Below are the code and all the weights of a small trained network. Each question names an input and a target symbol and asks about switching units off, where a switched-off unit gives its printed mean instead of its output.

import numpy as np


def w(rows, s, z=0):
    codes = np.array(rows[::2]) - 128.0
    scale = np.full(codes.shape[1], s)
    scale[-1] = z or s
    return codes * scale


def norm(h):
    return h / np.sqrt((h * h).mean(-1, keepdims=True) + 1e-5)


def f(y):
    return np.maximum(y, 0)


def softmax(a):
    e = np.exp(a - a.max(-1, keepdims=True))
    return e / e.sum(-1, keepdims=True)


def log_softmax(a):
    a = a - a.max(-1, keepdims=True)
    return a - np.log(np.exp(a).sum(-1, keepdims=True))


def net(x, mask):
    ids = ['βγδεζθμπσφψω'.index(c) for c in x.split()]
    T = len(ids)
    res = E[ids] + P[:T]
    r = norm(res)
    for j in range(2):
        rows = slice(2 * j, 2 * j + 2)
        q, k, v = (r @ M[0][rows].T for M in (Q, K, V))
        z = softmax(np.where(np.tri(T) > 0, q @ k.T / 2**0.5, -1e9)) @ v
        o = O[0][rows]
        res = res + np.where(mask[j], z, o[:, -1]) @ o[:, :-1]
    y = f(norm(res) @ A[0][:, :-1].T + A[0][:, -1])
    res = res + np.where(mask[2:26], y, B[0][:, -1]) @ B[0][:, :-1]
    return log_softmax(norm(res)[-1] @ U[:, :-1].T + U[:, -1])


Q, K, V, O, A, B = {}, {}, {}, {}, {}, {}
E = w([
[126,78,117],'β',
[192,126,151],'γ',
[140,9,75],'δ',
[127,82,119],'ε',
[151,41,91],'ζ',
[173,201,115],'θ',
[151,39,90],'μ',
[146,91,113],'π',
[128,132,109],'σ',
[101,164,233],'φ',
[124,77,122],'ψ',
[159,62,95],'ω',
],0.014)
P = w([
[5,20,113],'0',
[25,58,117],'1',
[79,178,112],'2',
[45,145,121],'3',
[62,184,148],'4',
[51,219,152],'5',
[66,197,139],'6',
],0.0016)
Q[0] = w([
[50,54,133],'h1',
[214,214,101],'h1',
[226,72,218],'h2',
[22,239,2],'h2',
],0.006)
K[0] = w([
[163,160,195],'h1',
[121,128,58],'h1',
[84,169,111],'h2',
[126,1,171],'h2',
],0.012)
V[0] = w([
[2,137,85],'h1',
[138,121,222],'h1',
[84,153,14],'h2',
[27,159,144],'h2',
],0.0074)
O[0] = w([
[69,157,126,96],'h1',
[221,233,107,117],'h1',
[1,102,137,129],'h2',
[120,189,79,6],'h2',
],0.0087,0.0016)
A[0] = w([
[150,129,39,71],'n1',
[103,158,87,253],'n2',
[81,128,97,83],'n3',
[185,145,208,140],'n4',
[134,104,68,145],'n5',
[32,120,151,107],'n6',
[107,132,171,193],'n7',
[141,118,145,117],'n8',
[158,127,3,47],'n9',
[148,120,162,173],'n10',
[106,71,150,107],'n11',
[156,101,175,120],'n12',
[141,124,84,89],'n13',
[82,107,169,35],'n14',
[191,100,152,39],'n15',
[125,124,130,100],'n16',
[122,162,167,196],'n17',
[49,155,101,182],'n18',
[134,77,76,164],'n19',
[125,129,126,107],'n20',
[186,100,98,81],'n21',
[144,95,77,110],'n22',
[125,112,82,166],'n23',
[66,117,219,122],'n24',
],0.011,0.0042)
B[0] = w([
[124,237,254,165],'n1',
[66,140,171,191],'n2',
[119,175,107,153],'n3',
[141,98,67,206],'n4',
[149,171,137,201],'n5',
[146,181,197,217],'n6',
[123,210,129,193],'n7',
[151,124,118,143],'n8',
[101,199,233,180],'n9',
[130,152,87,184],'n10',
[110,136,161,224],'n11',
[172,143,104,178],'n12',
[126,183,169,146],'n13',
[153,155,197,161],'n14',
[117,81,66,162],'n15',
[121,97,129,128],'n16',
[73,134,34,176],'n17',
[5,174,148,188],'n18',
[146,166,144,254],'n19',
[104,128,146,128],'n20',
[65,121,43,188],'n21',
[136,167,109,192],'n22',
[116,165,133,196],'n23',
[173,179,188,220],'n24',
],0.0061,0.0052)
U = w([
[116,113,143,52],'β',
[220,84,66,252],'γ',
[107,74,110,100],'δ',
[131,110,152,34],'ε',
[138,60,136,123],'ζ',
[86,134,57,106],'θ',
[121,50,129,180],'μ',
[174,79,253,176],'π',
[33,130,132,152],'σ',
[206,247,113,124],'φ',
[120,112,145,67],'ψ',
[143,71,130,97],'ω',
],0.011,0.0047)

Each question gives the input, a string of symbols that net reads in full, and the target symbol t.
The units are the heads (2 rows each of Q, K, V and O) and the neurons (one row each of A and B). Each row of codes is followed by its name. A weight is (code - 128) times the scale printed after its matrix; where a second scale follows, it is the last column's (O, A, B and U).
mask holds one flag per unit, heads first, then neurons. A switched-off unit (its flag False) gives its mean, the last column of its rows in O or B, instead of its output. The means were averaged over made-up inputs and are rounded, as every weight is.
A unit's drop is (log p(t) with every unit on - log p(t) with that unit switched off) / (log p(t) with every unit on - log p(t) with every unit switched off).
The circuit of an input: a set's keep is (log p(t) with only the set's units on - log p(t) with every unit switched off) / (log p(t) with every unit on - log p(t) with every unit switched off). Starting from the 12 units with the biggest drops (on a tie, the unit counted first), units are removed one at a time, each time the one whose removal leaves the highest keep (on an exact tie, the one counted first), for as long as the keep stays at least 0.8.
circuit, biggest first: the units of the circuit, biggest drop first
most important unit: the unit with the biggest drop
k most important neurons: the k neurons with the biggest drops, biggest first
heads that matter: for each layer, one digit per head in row order, 1 if its drop is at least 0.15 and else 0, layers parted by /
drop of u: that unit's drop, to one decimal
input μ π π π φ, target φ: heads that matter : 01
input π σ δ, target σ: heads that matter : 01
input σ π φ σ θ, target σ: most important unit : h1
input π μ ε γ π ζ, target γ: heads that matter : 00
input ζ π π μ φ, target φ: heads that matter : 01
input π φ π π δ, target φ: heads that matter : 10
input γ β δ, target γ: heads that matter : 10
input θ γ γ σ, target γ: heads that matter : 01
input π φ μ ψ, target φ: heads that matter : 00
input μ ζ π π σ π, target σ: heads that matter : 01
input φ φ θ φ δ, target φ: heads that matter : 00
input π β π φ μ ψ, target φ: heads that matter : 10
input φ π π π ζ, target φ: 3 most important neurons : [n9, n1, n21]
input π φ β μ π π ε, target φ: circuit, biggest first : [h1]
input σ ω φ ε φ σ π, target σ: drop of n18 : 0.3
input γ φ γ ψ, target γ: drop of h2 : 0.1
input π φ μ, target φ: drop of n14 : 0.0
